Below is a small trained network, with its code and all its weights. Each question gives an input and a class and asks what happens when units are switched off, that is, made to give their printed mean instead of their output.

import numpy as np


def w(rows, s, z=0):
    codes = np.array(rows[::2]) - 128.0
    scale = np.full(codes.shape[1], s)
    scale[-1] = z or s
    return codes * scale


def f(y):
    return np.maximum(y, 0)


def log_softmax(a):
    a = a - a.max(-1, keepdims=True)
    return a - np.log(np.exp(a).sum(-1, keepdims=True))


def net(x, mask):
    res = np.array(x, float).reshape(1, 5) / 4 @ E
    y = f(res @ A[0][:, :-1].T + A[0][:, -1])
    res = res + np.where(mask, y, B[0][:, -1]) @ B[0][:, :-1]
    return log_softmax(res[-1] @ U[:, :-1].T + U[:, -1])


A, B = {}, {}
E = w([
[189,100,160,148,77],'x0',
[78,136,218,55,104],'x1',
[122,110,120,255,188],'x2',
[96,217,124,161,69],'x3',
[88,77,106,162,60],'x4',
],0.0071)
A[0] = w([
[131,118,132,133,126,94],'N1',
[143,141,51,90,205,164],'N2',
[107,148,98,197,158,81],'N3',
[84,145,110,137,80,130],'N4',
[96,42,159,115,91,168],'N5',
[46,182,93,52,111,113],'N6',
[142,83,148,155,131,110],'N7',
[159,62,149,157,126,77],'N8',
[170,108,112,97,152,228],'N9',
[115,206,215,64,131,139],'N10',
[169,158,164,154,142,253],'N11',
[123,134,101,111,82,224],'N12',
[107,104,134,109,218,218],'N13',
[139,122,95,143,133,36],'N14',
[153,106,70,160,135,8],'N15',
[77,151,110,152,120,155],'N16',
[144,109,147,56,97,119],'N17',
[121,137,112,166,145,81],'N18',
[132,81,162,115,125,64],'N19',
[97,91,161,114,251,173],'N20',
[122,126,108,117,157,217],'N21',
[108,118,112,125,94,174],'N22',
[149,125,112,110,151,170],'N23',
[152,103,155,13,78,144],'N24',
[121,198,93,157,121,207],'N25',
[128,190,207,76,133,118],'N26',
[146,137,83,97,188,239],'N27',
[112,108,143,121,188,156],'N28',
[131,88,150,56,93,91],'N29',
],0.013,0.0017)
B[0] = w([
[121,131,126,133,138,134],'N1',
[194,176,167,93,125,230],'N2',
[143,94,182,97,81,224],'N3',
[94,119,159,119,91,176],'N4',
[94,188,138,251,126,202],'N5',
[26,132,88,111,72,218],'N6',
[94,123,84,154,153,174],'N7',
[90,141,71,170,169,189],'N8',
[144,89,140,103,120,193],'N9',
[156,212,101,67,133,243],'N10',
[150,110,94,69,136,188],'N11',
[110,125,164,156,124,176],'N12',
[181,101,161,143,122,228],'N13',
[142,148,144,102,132,159],'N14',
[162,176,144,91,138,197],'N15',
[120,132,173,99,88,178],'N16',
[118,80,177,120,114,204],'N17',
[135,101,146,100,109,178],'N18',
[163,131,133,191,127,161],'N19',
[171,70,166,174,120,254],'N20',
[150,144,143,116,114,173],'N21',
[110,145,158,161,116,162],'N22',
[145,119,146,119,128,167],'N23',
[115,54,199,134,91,253],'N24',
[176,151,202,122,134,203],'N25',
[165,178,100,74,152,221],'N26',
[189,153,156,105,123,215],'N27',
[143,106,152,155,124,191],'N28',
[118,81,147,167,112,204],'N29',
],0.03,0.0068)
U = w([
[227,228,99,38,157,182],'0',
[185,3,189,146,100,120],'1',
[26,159,96,111,79,155],'2',
[150,108,4,79,194,4],'3',
[87,153,24,201,186,125],'4',
],0.0065,0.002)

Each question gives the input, the list of numbers given to net, and the class t.
The units are the neurons (one row each of A and B). Each row of codes is followed by its name. A weight is (code - 128) times the scale printed after its matrix; where a second scale follows, it is the last column's (A, B and U).
mask holds one flag per neuron, in row order. A switched-off neuron (its flag False) gives its mean, the last column of its row in B, instead of its output. The means were averaged over made-up inputs and are rounded, as every weight is.
A unit's drop is (log p(t) with every unit on - log p(t) with that unit switched off) / (log p(t) with every unit on - log p(t) with every unit switched off).
unit that matters most: the unit with the biggest drop
k most important neurons: the k neurons with the biggest drops, biggest first
drop of u: that unit's drop, to one decimal
input [5,-4,3,-5,3], class 4: unit that matters most	N8
input [1,-6,6,-2,5], class 0: 2 most important neurons	[N15 N24]
input [-4,1,-6,-3,5], class 2: 2 most important neurons	[N6 N20]
input [-2,-8,2,-7,5], class 0: 3 most important neurons	[N15 N24 N2]
input [-4,4,-7,-2,0], class 2: 2 most important neurons	[N6 N10]
input [-5,5,-4,-2,1], class 2: 2 most important neurons	[N6 N10]
input [7,-6,3,-7,-4], class 0: 2 most important neurons	[N24 N15]
input [-6,-3,-4,-2,5], class 2: 2 most important neurons	[N20 N6]
input [3,5,-8,3,3], class 2: 3 most important neurons	[N6 N10 N20]
input [4,-7,7,3,-1], class 0: drop of N15	0.3
input [5,0,-1,5,-3], class 0: drop of N9	0.0
input [-1,7,1,6,3], class 2: drop of N6	0.1
input [-1,-7,0,0,6], class 0: drop of N24	0.6
input [-8,7,0,5,4], class 2: unit that matters most	N6
